[128 = 0]

[121 130 134 135 128 125 127 122 119  67 125 101 135 128 144 147 139 139
 122 146  95 135 121  96 131 138 114 114 121 127 118 122 133 118 119 105
 132 147 155 106 126 125 116 147 135 137  84 110 119 122 139 187 112 123
 137 153 154  15 123 136 134 147 190 143 130] -> M > [68]
[106 140  93 195 141  33 142 142 123 175 126 133 127 131 135 143 174 107
 125 110 150 117 127  98 132 123 151 126 153 120 119 157 103 132 131 106
 136 106 123 144 104 126  98 112 132 130  68 145 151 125 115 130 130 165
 124  87 132 203 116 115 141 133  62  82 111] -> X > [58]
[130 136 145 126 126 122 123 119 116  88 120 143 147 140 117 115 125 135
 140 123 114 129 125 158 130 127 114 138 120 126 142 143 146 125 120 122
 235 139 131  62 156 144 151 145 137 110 143 137 142 101 145 139 140  93
 149 151 129  76 126  95 125 145 220 164 146] -> F > [63]
[103 124 119 171 138   4 145 148 128 158 120 159 120 142 135 131 130 157
 194 125 150 102 111  98 136 120 155 120 137 126 128 159 110 123 106 149
 157  75 109 127 132 141 118 122 111 125  97 159 151 128 125 126 129 172
 126 141 110 191 117 112 125 125  98 118 127] -> X > [51]
[126 134 132 103 123 171 135 105 109  84  87 118 138 133 121 145 102 122
 114 164  95 156 144 137 120 132 131 126 114 121 131 138 159 117 124 135
 129 119 149 164 122 116 108 127 155 110 108 135 120 135  78 181 112 116
 118 149 117  49 127 119 110 141 156  96 133] -> M > [54]
[112 146 124 165 147  45 129 144 113 109 115 153 125 140 115 119 164 125
 147  95 109 107 128 119 124 117 146  77 131 128 129 169 118 120 132 148
 146  37 122  91 134 139 126 137 132 117  78 135 132 133 141 137 118 159
 142 128 119 130 132  90 105 151  93 130 139] -> X > [51]
[148 132 135  64 109 146 118 120 123 165 126 123 133  97 112 123  71 116
 126 175 140 148 115 140 132 120 121 128 121 125 107 116 113 135 124 101
 112 184 142 131 119 130 143 126 122 128 182 141 146 136 107  99 121 124
  94 139 144 158 129 127 129 128 208 133 143] -> D > [55]
[125 115 122  62 116 214 107 122 122 193 151 105 127 104 119 104  79  97
 100 187 148 161 124 158 130 131 105 125 114 137 124  96 108 124  84 125
  98 213 137 203 122 138 183 111 121 141 203 137 149 135  91 146 118  81
 106 119 141 236 127 152 141  84 144 133 138] -> D > [67]
[142 126 133   4 102 191 107 116 122 225 146 115 125  81 116 103  73 120
 106 203 153 150 141 164 138 136 119 133 125 139 108 105 137 120 123 107
 122 197 132 197 139 121 130 113 126 164 198 134 135 126  90  86 126  62
  84 138 140 219 111 144 135 138 176 134 120] -> D > [67]
[109 125 112 201 133  32 145 124 138 150 147 156 123 143 139 115 165 151
 153 128 139 119 146  92 117  99 127 116 127 140 107 128 113 128 130 133
 126  68 125 128 117 114 110 120 115 134  96 138 148  95 142 137 119 175
 127  93 126 170 138 136 127 136  76  96 122] -> X > [51]
[120 125 133  76 121 122 110 114 133 102 142 123 123 122 119 134  90 118
 125 142 115 149 110 121 127 132 120 140 123 132 146 117  87  94 110 102
 117 189 138  72 146 107 136 175 160 149 112 159 140 137 142 150 138  95
 148 137 131  68 119 151 124 113 242 165 147] -> F > [63]
[134 113 147  84 119 223 114 122 128 123 142 128 119 109 151 104  93 111
 120 203 156 148 125 154 154 131 109 117 112 133 126 108 133 140 104 144
 106 192 122 185 128 129 127 119 113 109 223 107 208 147  89 120 116  97
 114 137 115 192 132 139 152 130 172 136 134] -> D > [67]
[148 139 129  90 113 197 124 116 113 139 138 109 138  92 150 118  79 118
 104 177 148 140 137 143 124 141 145  99 121 143 140 108 105 115 128 119
 114 226 148 161 148 128 160 125 112 110 220 135 144 137  97 125 103  92
 102 146 121 158 124 138 121 132 222 151 125] -> D > [55]
[128 128 110  82 128 127 127 132 136  97 137 173 123 128 122 129 122 104
 140 129 125 130 106 118 140 128  96 142 123 137 132 139 109 124 122 108
 133 134 115  78 104 110 137 126 123 131 184 130 122 121 131 115 139 182
 161 164 134  86 123 110 116 134 233 167 159] -> F > [63]
[125 131 137 122 143 146 137 124 128  80  98 112 117 136 102 149 124 128
 118 161 146 137 126 133 132 132 129 107 123 136 113 122 126 123 144  94
 127 167 138 136 125 122 130 128 137 129 112 128 118 122 155 154 112 124
 127 115 115  66 132 140 141 145 176  60 138] -> M > [54]
[127 121 139  50 106 103 140 122 119 116 124 124 120 113 120 131 120 118
 141 160 104 117 134 127 121 120  99 125 116 127 153 137 120 104 108  88
 104 175 140 128 135 132 137 126 134 132 126 172 129 149 116 147  94 120
 144 167 138  53 127 110 120 132 221 166 138] -> F > [56]
[102 156 138 146 130  99 141 104 153  50 125  93 140 139 135 148 123 143
 117 191 104 136 126 107 141 150 111 121 126 188 119 133 147 129 150 115
 141 159 148 181 126 132 108 146 146 122  72 145 121 131 138 162 106  86
 109 145 143  28 130 134 125 157 163 154 121] -> M > [68]
[137 129 132  43 118 208  96 103 124 119 133 111 115  94 132 131 111 130
 126 168 136 141 131 145 124 108 127 121 111 129   4 124 114 121 124 127
 116 181 125 162 124 128 144 132 124 133 208 118 121 140 112 144 106 124
 111 141 138 122 118 136 121 148 207 144 140] -> D > [67]
[106 111 133  84 137  69 122 131 121 111 130 115 120 132 122 148 125 118
 157 142 123 136 115 127 136 116 118 109 125 129 143 122  97 112 111  64
 106 159 147 105 120  88 118 126 156 120  99 136 136 145 127 147 138 110
 169 154 133 105 123 138 143 118 228 139 155] -> F > [63]
[119 123 139  77 150 118 110 108 123  89 120 116 131 129 126 129 130 114
 140 167 132 135 120 112 137 105 198 161 119 132 135 140 109 116 132 101
 129 146 137  64 136 114 150 157 168  85 113 143 145 142 155 131 160  70
 161 157 138  65 132 131 143 130 243 160 144] -> F > [63]
[122 117 142  73 118 118 125 129 126 154 133 118 134 113 166 145 123 113
 159 162 145 135  95 122 137 119 111 130 109 119 141 111  89  85 102  55
 110 201 143  90 143 115 144 132 129 143 123 126 152 147 135 126  61 106
 163 149 149 109 124 125 127 100 232 167 152] -> F > [63]
[121 118 135  93 136 135 121 109 130  82 136 125 130 201 128 127 131  97
 160 115 107 135 115 122 122 124 129 136 124 113 142 130 122 112 124 127
 126 138 137  89 138 119 157 147 116 136  95 136 144 163 122 159  89 113
 153 142 118  28 124 139 142  97 203 170 137] -> F > [56]
[162 142 135 103 132 125 127 121 118  71 130 110 152 135 138 144 118 140
 105 153 111 139 122 107 125 135 132 156 126 129 133 128 107 125 128  94
 128 155 162 135 122 118 114 138 154  96  57 131 122 134 126 164 139 100
  93 130 142  49 131 142 139 148 172 151 125] -> M > [68]
[122 150 130 142 127  93 147 131 128  80 125 102 137 152 139 160 129 138
 141 159 100 143 136 130 111 139 109 122 126 128 136 134 116  91 138 112
 104 129 149 139  92 130 125 114 103 122  51 129 120 141 119 162 128 123
 114 122 129  52 144 144 120 144 146 143 108] -> M > [68]
[128 126 142  61 125 171 123 118 154 124 144 115 116 112 135  94  72 131
 116 166 137 141 137 139 108 128 111 103 152 126 113 143 139 132 109 148
 120 153 133 161 126 123 144 133 128 127 216 130 116 133 114 123 111  90
 100 141 139 143 133 125 123 142 200 139 127] -> D > [55]
[131 140 136  58 128 219 120 118 131 129 125 102 127 114 111  87 119 115
 122 176 132 159 132 187 133 131 101 121 105 131 137 108 122 124  99 135
  98 164 145 171  87 110 109 119 130 129 174  96 111 134 145 149 129 116
 128 125 134 128 123 129 151 135 194 136 113] -> D > [67]
[132 119 149  36 116 191  85 131 142 171 149 109 121  94 103 150  62 126
 105 171 126 142 120 154 126 129  94 140 137 146 124 113 138 134 128 102
 115 168 142 177 125 124 116 119 130 125 166 122 112 128 104  73  89  76
 101 135 129 185 126 143 110 135 153 117  83] -> D > [67]
[132 127 124  64 120 193 106 114 126 147 118 122 110 103 137 119  95 116
 117 182 140 130 125 128 133 130 110 125 118 126 133 118  85 120 114  97
 104 186 136 147 120 121 133 131 121 119 217 106 145 123 106 114  95  98
 114 136 112 157 139 127 118 152 198 140 122] -> D > [55]
[150 122 130  20 103 200 115 115 126 153 146 103 114 103 126 138  56  94
  97 174 117 144 139 149 130 125 112 130 127 153 142  74 132 128 122 117
 119 186 150 166 141 128 139 127 118  98 160 137 108 143  96  97 130  50
  61 141 127 127 131 146 129 135 171 144 122] -> D > [67]
[115 120 138  86 133  78 126 117 127 126 135 115 125 131 120 149 162 109
 147 157 147 141 103 118 127 142 139 129 108 127 131 138 103 116 137  73
 115 143 115  91 138 117 134 136 155 131 109 161 142 140 134 185 133 124
 145 153 141 115 126 131 127 117 238 161 142] -> F > [56]
[140  98 117 124 138 140 118 125 124  89 121 130 135 113 117 136 118 129
 124 126 163 121 119 124 128 106 116 123 121 140 134 123 116 131 118 106
 137 185 141  56 157 127 136 153  65 123 149 128 116 136 126 148 139 117
 141 170 132  60 131 148 128 126 223 165 147] -> F > [63]
[117 136 135  94 132 105 153 114 114  63 141  98 125 135 138 147 108 139
 127 166  85 143 137 120 121 138  75 118 120 131 141 144 125 115 124 105
 112 147 166 141 122 130 107 144 147 133  90 120 111 138 131 178 106 124
  95 166 124  19 120 130 140 139 185 148 125] -> M > [68]
[107 123 133  61 128 141 110 122 122 117 137 118 117 116 121 148 123  88
 135 138 125 221  97 132 134 110 124 118 120 110 156 109  85 122 155  68
  84 211 159 105 135 121  93 131 157 127 123 130 140 142 140 155 129  75
 136 165  99  79 102 126 143 117 252 171 158] -> F > [56]
[117 128 125  75 109 121 116 117 131 103 150 113 126 129 130 122 105 116
 144 125 102 135 127 128 127 123 126 128 131 149 141 124 116 126 118  95
 121 157 148 103 129 156 121 134 146 131 121 148 132 153 146 156 136 117
 168 158 132  52 118 123 112 110 214 156 166] -> F > [56]
[121 143 123 193 148  13 160 134 130 167 126 140 136 131 134 123 150 143
 135 131 142 114 140 112 134 137 136 127 149 131 123 153 118  77 162 120
 143  78 119 136 125  79 115 128 122 124 103 151 151 123 114 119 113 156
 121 104 133 204 126 110 131 129  37 125 124] -> X > [58]
[129 135 131 103 125 122 171 114 123  85 137  99 139 140 152 159 114 151
 114 154  97 139 130 106 129 156 119 136 134 124 134 114 119  81 128 111
 123 158 158 148 120 130 102 134 144 146 204 105 134 126 116 162 144 122
 104 151 128  35 127 153 136 144 172 156 137] -> M > [68]
[136 141 109 229 144  50 140 132 116  98 122 152 111 156 121 109 134 173
 121 109 129  97 133 111 126 134 124 122 128 146 111 150 146 128 139 156
 172  57 133 106 120 122 100 127 116 127 105 124 144 111 137 121 125 170
 113 122 109 123 117 126 139 166  64  96 133] -> X > [58]
[132 114 104 110 139  46 122 123 144 109 128 129 139 119 129 130 129 133
 144 154 131 118 110 126 139 122 106 165 126 128 104 116  95 141 134  87
 106 205 117  93 140 126 123 131 148 131 158 147 140 136 137 129 135 131
 123 176 159 100 113 125 135 134 252 169 155] -> F > [63]
[124 112 128  98 130 102  97 115 138  97 132 126 125 121 134 150 132 109
 153 129 131 101 105 130 137 138 104 140 121 135 138 114 109 121 124  91
 116 156 135  73 141 126 142 111 152 111 127 155 129 146 129 128 140 109
 148 160 135  82 137 132 127 125 227 165 158] -> F > [63]
[107 131 121 228 133   4 160 133 121 178 110 143 115 107 145 136 141 162
 130 138 163 109 116 111 124 125 129 120 153 144 110 129 112 124 112  91
 154 109 119 139 116 117 139 123  95 117 164 141 131 120 114 102 102 180
 115 141 126 213 120 104 132 154  95 105 129] -> X > [58]
